Below is a small trained network, with its code and all its weights. Each question gives an input and a class and asks what happens when units are switched off, that is, made to give their printed mean instead of their output.

import numpy as np


def w(rows, s, z=0):
    codes = np.array(rows[::2]) - 128.0
    scale = np.full(codes.shape[1], s)
    scale[-1] = z or s
    return codes * scale


def f(y):
    return y / 2 * (1 + np.tanh(0.7978845608 * (y + 0.044715 * y**3)))


def log_softmax(a):
    a = a - a.max(-1, keepdims=True)
    return a - np.log(np.exp(a).sum(-1, keepdims=True))


def net(x, mask):
    res = np.array(x, float).reshape(1, 3) / 4 @ E
    y = f(res @ A[0][:, :-1].T + A[0][:, -1])
    res = res + np.where(mask, y, B[0][:, -1]) @ B[0][:, :-1]
    return log_softmax(res[-1] @ U[:, :-1].T + U[:, -1])


A, B = {}, {}
E = w([
[255,86,198,28,157,44,176,118],'x0',
[83,27,64,130,205,85,75,15],'x1',
[248,120,108,118,23,180,28,69],'x2',
],0.0059)
A[0] = w([
[48,109,151,118,232,44,206,145,76],'N0',
[129,53,40,116,161,78,127,2,90],'N1',
[220,82,211,63,161,78,212,114,81],'N2',
[57,109,135,124,204,59,197,169,51],'N3',
[212,129,132,103,50,176,62,48,26],'N4',
[129,197,167,134,110,112,140,179,7],'N5',
[194,95,166,75,140,29,165,128,51],'N6',
[171,242,203,108,56,136,194,224,132],'N7',
[108,34,71,126,203,90,110,46,71],'N8',
[236,86,60,82,28,168,49,52,84],'N9',
[215,87,166,63,156,73,208,87,68],'N10',
[106,72,63,132,233,95,80,40,74],'N11',
[24,199,65,226,123,207,58,135,43],'N12',
[99,162,132,108,152,119,135,176,2],'N13',
[161,215,167,111,75,172,178,209,18],'N14',
[72,117,135,116,189,70,223,165,41],'N15',
],0.0061,0.0052)
B[0] = w([
[107,10,214,51,37,74,53,172,227],'N0',
[223,210,62,19,167,192,71,210,209],'N1',
[90,126,42,229,115,237,251,24,211],'N2',
[100,32,251,116,10,105,76,160,191],'N3',
[119,23,254,100,35,98,37,208,186],'N4',
[222,60,180,41,40,231,122,231,122],'N5',
[115,77,55,202,39,225,234,49,170],'N6',
[193,237,33,36,225,145,71,172,254],'N7',
[233,221,61,39,164,224,98,234,201],'N8',
[45,49,246,110,40,46,81,101,241],'N9',
[64,84,53,234,83,243,218,37,189],'N10',
[249,209,50,40,172,223,141,208,207],'N11',
[86,45,66,209,37,238,238,33,209],'N12',
[248,36,199,55,15,227,84,241,109],'N13',
[231,160,106,35,115,232,79,254,172],'N14',
[152,26,250,88,23,162,45,227,179],'N15',
],0.0063,0.0053)
U = w([
[221,226,29,34,196,204,66,249,38],'0',
[37,70,25,254,69,244,237,50,37],'1',
[59,15,236,92,17,43,23,207,2],'2',
[41,238,56,154,241,21,118,40,242],'3',
],0.0064,0.0036)

Each question gives the input, the list of numbers given to net, and the class t.
The units are the neurons (one row each of A and B). Each row of codes is followed by its name. A weight is (code - 128) times the scale printed after its matrix; where a second scale follows, it is the last column's (A, B and U).
mask holds one flag per neuron, in row order. A switched-off neuron (its flag False) gives its mean, the last column of its row in B, instead of its output. The means were averaged over made-up inputs and are rounded, as every weight is.
A unit's drop is (log p(t) with every unit on - log p(t) with that unit switched off) / (log p(t) with every unit on - log p(t) with every unit switched off).
The circuit of an input: a set's keep is (log p(t) with only the set's units on - log p(t) with every unit switched off) / (log p(t) with every unit on - log p(t) with every unit switched off). Starting from the 12 units with the biggest drops (on a tie, the unit counted first), units are removed one at a time, each time the one whose removal leaves the highest keep (on an exact tie, the one counted first), for as long as the keep stays at least 0.8.
units of the circuit, in order: the units of the circuit, biggest drop first
unit that matters most: the unit with the biggest drop
k most important neurons: the k neurons with the biggest drops, biggest first
drop when u is switched off: that unit's drop, to one decimal
input [5,2,8], class 2: units of the circuit, in order => N9
input [2,3,0], class 3: units of the circuit, in order => N14, N15, N4, N12
input [-4,6,-5], class 0: 2 most important neurons => N11, N8
input [-2,8,-8], class 0: 2 most important neurons => N11, N8
input [-6,3,8], class 2: 2 most important neurons => N9, N4
input [-5,-5,-6], class 2: units of the circuit, in order => N11, N2
input [-3,5,-4], class 0: units of the circuit, in order => N11, N8
input [8,3,-6], class 1: 2 most important neurons => N2, N10
input [-5,-4,2], class 1: 2 most important neurons => N12, N1
input [-6,4,-7], class 2: 4 most important neurons => N0, N3, N2, N15
input [5,6,-2], class 0: 3 most important neurons => N1, N8, N11
input [-7,8,3], class 0: 3 most important neurons => N1, N11, N8
input [-5,5,3], class 0: 2 most important neurons => N1, N11
input [7,0,6], class 1: 2 most important neurons => N2, N10
input [-1,4,-3], class 0: unit that matters most => N9
input [3,-3,1], class 3: drop when N11 is switched off => 0.2
input [8,0,-7], class 1: drop when N6 is switched off => 0.2
input [-7,8,-1], class 0: drop when N1 is switched off => 0.1
input [7,3,6], class 1: drop when N2 is switched off => 0.3
input [-4,4,-6], class 2: most important neuron => N0
